Here is a tiny trained network, its code and every weight. The questions are about switching its units off for an input and a target symbol, where a switched-off unit gives its printed mean instead of its output.

import numpy as np


def w(rows, s, z=0):
    codes = np.array(rows[::2]) - 128.0
    scale = np.full(codes.shape[1], s)
    scale[-1] = z or s
    return codes * scale


def norm(h):
    return h / np.sqrt((h * h).mean(-1, keepdims=True) + 1e-5)


def f(y):
    return np.maximum(y, 0)


def softmax(a):
    e = np.exp(a - a.max(-1, keepdims=True))
    return e / e.sum(-1, keepdims=True)


def log_softmax(a):
    a = a - a.max(-1, keepdims=True)
    return a - np.log(np.exp(a).sum(-1, keepdims=True))


def net(x, mask):
    ids = ['αβζηθλμξπφω'.index(c) for c in x.split()]
    T = len(ids)
    res = E[ids] + P[:T]
    r = norm(res)
    for j in range(3):
        rows = slice(2 * j, 2 * j + 2)
        q, k, v = (r @ M[0][rows].T for M in (Q, K, V))
        z = softmax(np.where(np.tri(T) > 0, q @ k.T / 2**0.5, -1e9)) @ v
        o = O[0][rows]
        res = res + np.where(mask[j], z, o[:, -1]) @ o[:, :-1]
    y = f(norm(res) @ A[0][:, :-1].T + A[0][:, -1])
    res = res + np.where(mask[3:11], y, B[0][:, -1]) @ B[0][:, :-1]
    return log_softmax(norm(res)[-1] @ U[:, :-1].T + U[:, -1])


Q, K, V, O, A, B = {}, {}, {}, {}, {}, {}
E = w([
[118,118,104,140,95,130],'α',
[3,135,84,159,157,131],'β',
[18,142,83,126,141,139],'ζ',
[16,163,125,165,120,122],'η',
[115,121,152,112,97,120],'θ',
[124,103,145,96,113,127],'λ',
[124,99,120,145,110,136],'μ',
[123,104,102,152,110,120],'ξ',
[131,112,123,151,104,139],'π',
[120,124,131,116,116,78],'φ',
[106,114,160,139,129,100],'ω',
],0.012)
P = w([
[115,188,133,30,252,181],'0',
[5,57,109,73,44,163],'1',
[40,78,107,95,73,176],'2',
[83,112,137,90,121,170],'3',
[95,104,133,106,100,160],'4',
[113,100,129,117,95,158],'5',
[127,100,136,130,94,154],'6',
[144,92,136,144,89,147],'7',
[168,97,140,148,96,143],'8',
[184,98,136,156,98,142],'9',
[203,100,140,164,103,138],'10',
[218,113,132,170,126,152],'11',
[232,105,140,181,119,145],'12',
[250,95,131,196,109,143],'13',
],0.0034)
Q[0] = w([
[165,80,49,174,77,134],'head 1',
[117,25,232,69,47,25],'head 1',
[59,117,228,52,143,15],'head 2',
[30,171,85,133,179,123],'head 2',
[158,45,120,131,41,195],'head 3',
[116,126,207,11,120,121],'head 3',
],0.012)
K[0] = w([
[183,191,96,106,243,158],'head 1',
[216,96,167,192,137,102],'head 1',
[130,87,201,201,83,75],'head 2',
[85,36,192,64,90,164],'head 2',
[248,166,129,147,189,121],'head 3',
[193,42,151,186,74,77],'head 3',
],0.011)
V[0] = w([
[100,146,75,238,179,79],'head 1',
[104,121,252,176,195,119],'head 1',
[158,197,55,123,146,98],'head 2',
[117,119,156,144,124,228],'head 2',
[134,255,107,102,45,103],'head 3',
[119,194,181,185,108,209],'head 3',
],0.0069)
O[0] = w([
[61,212,158,184,148,229,100],'head 1',
[203,212,175,74,211,165,153],'head 1',
[30,84,58,68,55,51,3],'head 2',
[184,67,77,168,152,165,160],'head 2',
[120,180,89,3,31,134,45],'head 3',
[163,5,113,28,63,218,96],'head 3',
],0.0061,0.0042)
A[0] = w([
[66,127,170,174,143,55,41],'neuron 1',
[232,128,92,53,119,79,120],'neuron 2',
[133,96,112,198,190,131,5],'neuron 3',
[135,82,77,137,56,140,167],'neuron 4',
[43,110,88,64,254,152,117],'neuron 5',
[140,86,190,106,92,26,166],'neuron 6',
[200,132,83,8,40,144,71],'neuron 7',
[58,180,199,104,148,15,14],'neuron 8',
],0.008,0.0032)
B[0] = w([
[98,239,122,67,150,80,215],'neuron 1',
[92,157,253,141,110,26,196],'neuron 2',
[33,177,104,95,57,145,247],'neuron 3',
[121,162,190,18,205,96,206],'neuron 4',
[64,194,176,197,69,72,205],'neuron 5',
[153,112,45,197,131,151,255],'neuron 6',
[180,200,72,165,34,224,173],'neuron 7',
[214,95,37,96,213,218,207],'neuron 8',
],0.007,0.0037)
U = w([
[113,93,74,79,65,106,228],'α',
[83,144,144,154,104,209,59],'β',
[95,120,171,40,179,108,126],'ζ',
[175,142,120,73,73,224,88],'η',
[194,169,157,126,37,98,142],'θ',
[157,117,164,156,148,3,100],'λ',
[129,63,103,235,139,181,97],'μ',
[55,198,135,158,119,70,171],'ξ',
[165,34,160,87,131,164,231],'π',
[172,159,35,117,184,131,162],'φ',
[184,178,214,148,216,163,5],'ω',
],0.012,0.0025)

Each question gives the input, a string of symbols that net reads in full, and the target symbol t.
The units are the heads (2 rows each of Q, K, V and O) and the neurons (one row each of A and B). Each row of codes is followed by its name. A weight is (code - 128) times the scale printed after its matrix; where a second scale follows, it is the last column's (O, A, B and U).
mask holds one flag per unit, heads first, then neurons. A switched-off unit (its flag False) gives its mean, the last column of its rows in O or B, instead of its output. The means were averaged over made-up inputs and are rounded, as every weight is.
A unit's drop is (log p(t) with every unit on - log p(t) with that unit switched off) / (log p(t) with every unit on - log p(t) with every unit switched off).
The circuit of an input: a set's keep is (log p(t) with only the set's units on - log p(t) with every unit switched off) / (log p(t) with every unit on - log p(t) with every unit switched off). Starting from all 11 units, units are removed one at a time, each time the one whose removal leaves the highest keep (on an exact tie, the one counted first), for as long as the keep stays at least 0.8.
circuit, biggest first: the units of the circuit, biggest drop first
unit that matters most: the unit with the biggest drop
which heads matter: for each layer, one digit per head in row order, 1 if its drop is at least 0.15 and else 0, layers parted by /
input λ ζ α, target λ: circuit, biggest first => (head 1; neuron 2)
input ξ μ η λ ξ ω λ α α, target ξ: circuit, biggest first => (head 3; head 2)
input λ ξ φ β μ η λ θ φ β θ, target φ: unit that matters most => neuron 8
input μ θ η π ω η ξ λ, target ξ: circuit, biggest first => (head 3; head 1; neuron 1)
input π ξ α, target π: circuit, biggest first => (head 3; neuron 4)
input ζ π ω ω θ η ω μ, target ζ: circuit, biggest first => (neuron 4; head 2)
input φ φ ζ ζ θ β α, target φ: circuit, biggest first => (head 3; neuron 8; head 2)
input φ β λ, target φ: circuit, biggest first => (head 3; neuron 8)
input η μ λ, target μ: which heads matter => 111
input μ μ α, target μ: which heads matter => 011
input ζ ξ λ λ ζ λ π π π α α φ λ μ, target ζ: circuit, biggest first => (neuron 4; head 2; head 3)
input μ η π η π θ φ φ, target φ: which heads matter => 000
input θ η ξ φ ξ ω α λ β φ η μ α, target θ: which heads matter => 101
input β π η λ λ η ω β π α φ θ, target φ: which heads matter => 010
input η μ ζ ξ η β θ λ μ θ, target μ: which heads matter => 000
input α η ξ, target α: which heads matter => 100
input φ α η μ λ ζ μ ζ μ π η λ α π, target φ: which heads matter => 011
input μ λ μ φ, target φ: circuit, biggest first => (neuron 8)
input θ π ξ θ ω ξ, target θ: circuit, biggest first => (head 3; neuron 7; neuron 2; head 1)
input π η η φ ξ ξ β π θ η μ ζ β, target β: which heads matter => 111
